Below are the code and all the weights of a small trained network. Each question names an input and a class and asks about switching units off, where a switched-off unit gives its printed mean instead of its output.

import numpy as np


def w(rows, s, z=0):
    codes = np.array(rows[::2]) - 128.0
    scale = np.full(codes.shape[1], s)
    scale[-1] = z or s
    return codes * scale


def f(y):
    return y / 2 * (1 + np.tanh(0.7978845608 * (y + 0.044715 * y**3)))


def log_softmax(a):
    a = a - a.max(-1, keepdims=True)
    return a - np.log(np.exp(a).sum(-1, keepdims=True))


def net(x, mask):
    res = np.array(x, float).reshape(1, 4) / 4 @ E
    y = f(res @ A[0][:, :-1].T + A[0][:, -1])
    res = res + np.where(mask, y, B[0][:, -1]) @ B[0][:, :-1]
    return log_softmax(res[-1] @ U[:, :-1].T + U[:, -1])


A, B = {}, {}
E = w([
[208,91,190,87,203,47,116],'x0',
[249,152,185,124,59,152,164],'x1',
[97,85,129,24,61,90,132],'x2',
[126,62,91,144,139,151,204],'x3',
],0.013)
A[0] = w([
[110,155,82,182,74,150,109,80],'neuron 0',
[58,143,158,215,85,173,138,87],'neuron 1',
[130,175,98,188,212,136,107,114],'neuron 2',
[144,143,155,59,182,30,136,255],'neuron 3',
[133,196,161,128,123,105,50,205],'neuron 4',
[165,81,113,120,195,58,110,85],'neuron 5',
[53,104,76,79,163,110,113,71],'neuron 6',
[179,116,209,133,100,132,182,73],'neuron 7',
[168,120,176,86,71,152,169,92],'neuron 8',
[73,60,159,86,35,61,181,125],'neuron 9',
[108,47,129,159,100,197,230,97],'neuron 10',
[150,56,102,118,138,155,194,215],'neuron 11',
[48,121,61,156,206,66,123,29],'neuron 12',
[157,97,91,189,161,139,172,126],'neuron 13',
[55,107,97,136,182,82,90,142],'neuron 14',
[150,73,64,127,155,106,182,89],'neuron 15',
[200,145,137,169,97,157,141,69],'neuron 16',
[96,82,126,34,107,140,103,104],'neuron 17',
[151,131,142,183,176,191,87,85],'neuron 18',
[147,145,204,93,228,134,90,52],'neuron 19',
[74,169,58,101,58,159,168,118],'neuron 20',
[136,53,190,150,190,84,146,81],'neuron 21',
[130,124,169,65,233,111,164,119],'neuron 22',
[136,101,157,253,178,146,122,89],'neuron 23',
[142,155,112,160,190,155,179,102],'neuron 24',
[90,140,99,119,100,212,116,94],'neuron 25',
[87,94,118,126,215,84,98,88],'neuron 26',
[87,219,165,111,99,132,77,87],'neuron 27',
[113,96,112,65,98,118,162,103],'neuron 28',
[86,59,144,46,65,124,110,92],'neuron 29',
[149,96,180,109,162,118,149,103],'neuron 30',
],0.011,0.0091)
B[0] = w([
[146,46,121,51,143,196,172,173],'neuron 0',
[122,86,97,83,129,175,158,188],'neuron 1',
[58,154,152,148,163,131,119,192],'neuron 2',
[169,83,89,160,142,178,130,251],'neuron 3',
[170,89,63,120,102,51,2,190],'neuron 4',
[125,79,111,79,130,196,166,188],'neuron 5',
[152,190,161,150,71,109,165,188],'neuron 6',
[120,148,142,137,48,144,156,181],'neuron 7',
[93,202,172,199,46,150,171,180],'neuron 8',
[79,148,180,167,204,164,65,208],'neuron 9',
[134,92,103,57,70,67,65,192],'neuron 10',
[133,131,62,165,91,11,24,204],'neuron 11',
[148,191,193,113,14,114,159,198],'neuron 12',
[86,144,128,140,141,84,38,172],'neuron 13',
[142,202,127,209,13,117,132,209],'neuron 14',
[151,108,69,20,117,28,18,159],'neuron 15',
[92,195,209,143,45,134,160,173],'neuron 16',
[72,168,157,148,191,171,109,179],'neuron 17',
[54,185,198,95,206,186,75,169],'neuron 18',
[109,49,148,43,134,138,136,175],'neuron 19',
[162,85,75,104,147,193,180,199],'neuron 20',
[105,26,114,50,127,183,181,184],'neuron 21',
[152,70,102,80,111,166,182,193],'neuron 22',
[72,146,177,133,194,197,73,189],'neuron 23',
[40,156,171,128,182,115,85,164],'neuron 24',
[163,33,99,59,154,195,217,177],'neuron 25',
[126,151,175,150,51,119,180,190],'neuron 26',
[191,100,76,12,107,41,62,158],'neuron 27',
[49,193,200,136,217,129,82,169],'neuron 28',
[72,161,183,140,238,168,91,191],'neuron 29',
[131,91,110,78,110,132,186,167],'neuron 30',
],0.0076,0.017)
U = w([
[98,166,204,140,210,163,115,117],'0',
[143,70,103,78,123,176,239,107],'1',
[141,190,193,157,9,124,203,114],'2',
[144,113,82,84,96,43,49,114],'3',
[165,110,63,217,127,117,108,251],'4',
[165,154,87,141,167,64,172,102],'5',
],0.013,0.022)

Each question gives the input, the list of numbers given to net, and the class t.
The units are the neurons (one row each of A and B). Each row of codes is followed by its name. A weight is (code - 128) times the scale printed after its matrix; where a second scale follows, it is the last column's (A, B and U).
mask holds one flag per neuron, in row order. A switched-off neuron (its flag False) gives its mean, the last column of its row in B, instead of its output. The means were averaged over made-up inputs and are rounded, as every weight is.
A unit's drop is (log p(t) with every unit on - log p(t) with that unit switched off) / (log p(t) with every unit on - log p(t) with every unit switched off).
The circuit of an input: a set's keep is (log p(t) with only the set's units on - log p(t) with every unit switched off) / (log p(t) with every unit on - log p(t) with every unit switched off). Starting from the 12 units with the biggest drops (on a tie, the unit counted first), units are removed one at a time, each time the one whose removal leaves the highest keep (on an exact tie, the one counted first), for as long as the keep stays at least 0.8.
circuit, biggest first: the units of the circuit, biggest drop first
most important unit: the unit with the biggest drop
k most important neurons: the k neurons with the biggest drops, biggest first
drop of u: that unit's drop, to one decimal
input [4,4,-6,6], class 0: most important unit => neuron 23
input [-6,6,4,3], class 1: 3 most important neurons => (neuron 20; neuron 25; neuron 14)
input [-3,-6,-6,7], class 3: circuit, biggest first => (neuron 10; neuron 15)
input [-8,7,8,3], class 0: circuit, biggest first => (neuron 9; neuron 29)
input [3,5,3,6], class 3: 2 most important neurons => (neuron 11; neuron 15)
input [-8,3,-8,-4], class 0: 3 most important neurons => (neuron 18; neuron 23; neuron 2)
input [-1,-6,0,-6], class 2: 2 most important neurons => (neuron 14; neuron 12)
input [3,6,7,3], class 0: 2 most important neurons => (neuron 9; neuron 29)
input [7,-8,-3,-5], class 2: 2 most important neurons => (neuron 14; neuron 12)
input [-5,-4,-6,7], class 3: 3 most important neurons => (neuron 10; neuron 11; neuron 15)
input [-3,3,-1,-4], class 3: 2 most important neurons => (neuron 27; neuron 4)
input [7,-8,7,-8], class 2: 2 most important neurons => (neuron 14; neuron 26)
input [7,-1,-6,0], class 1: 2 most important neurons => (neuron 21; neuron 22)
input [-2,1,-7,7], class 0: circuit, biggest first => (neuron 23)
input [-5,5,-2,1], class 1: 3 most important neurons => (neuron 14; neuron 12; neuron 0)
input [7,-4,-6,6], class 1: 3 most important neurons => (neuron 21; neuron 22; neuron 5)
input [4,-7,-1,-8], class 3: 4 most important neurons => (neuron 4; neuron 27; neuron 8; neuron 19)
input [-3,-6,-5,-2], class 2: 2 most important neurons => (neuron 12; neuron 14)
input [-8,2,2,1], class 1: drop of neuron 23 => 0.0
input [2,3,3,2], class 4: drop of neuron 18 => 0.2
input [3,5,2,-8], class 3: circuit, biggest first => (neuron 4)
input [-1,1,3,-2], class 4: drop of neuron 16 => 0.2
input [3,5,6,-6], class 0: drop of neuron 8 => 0.2
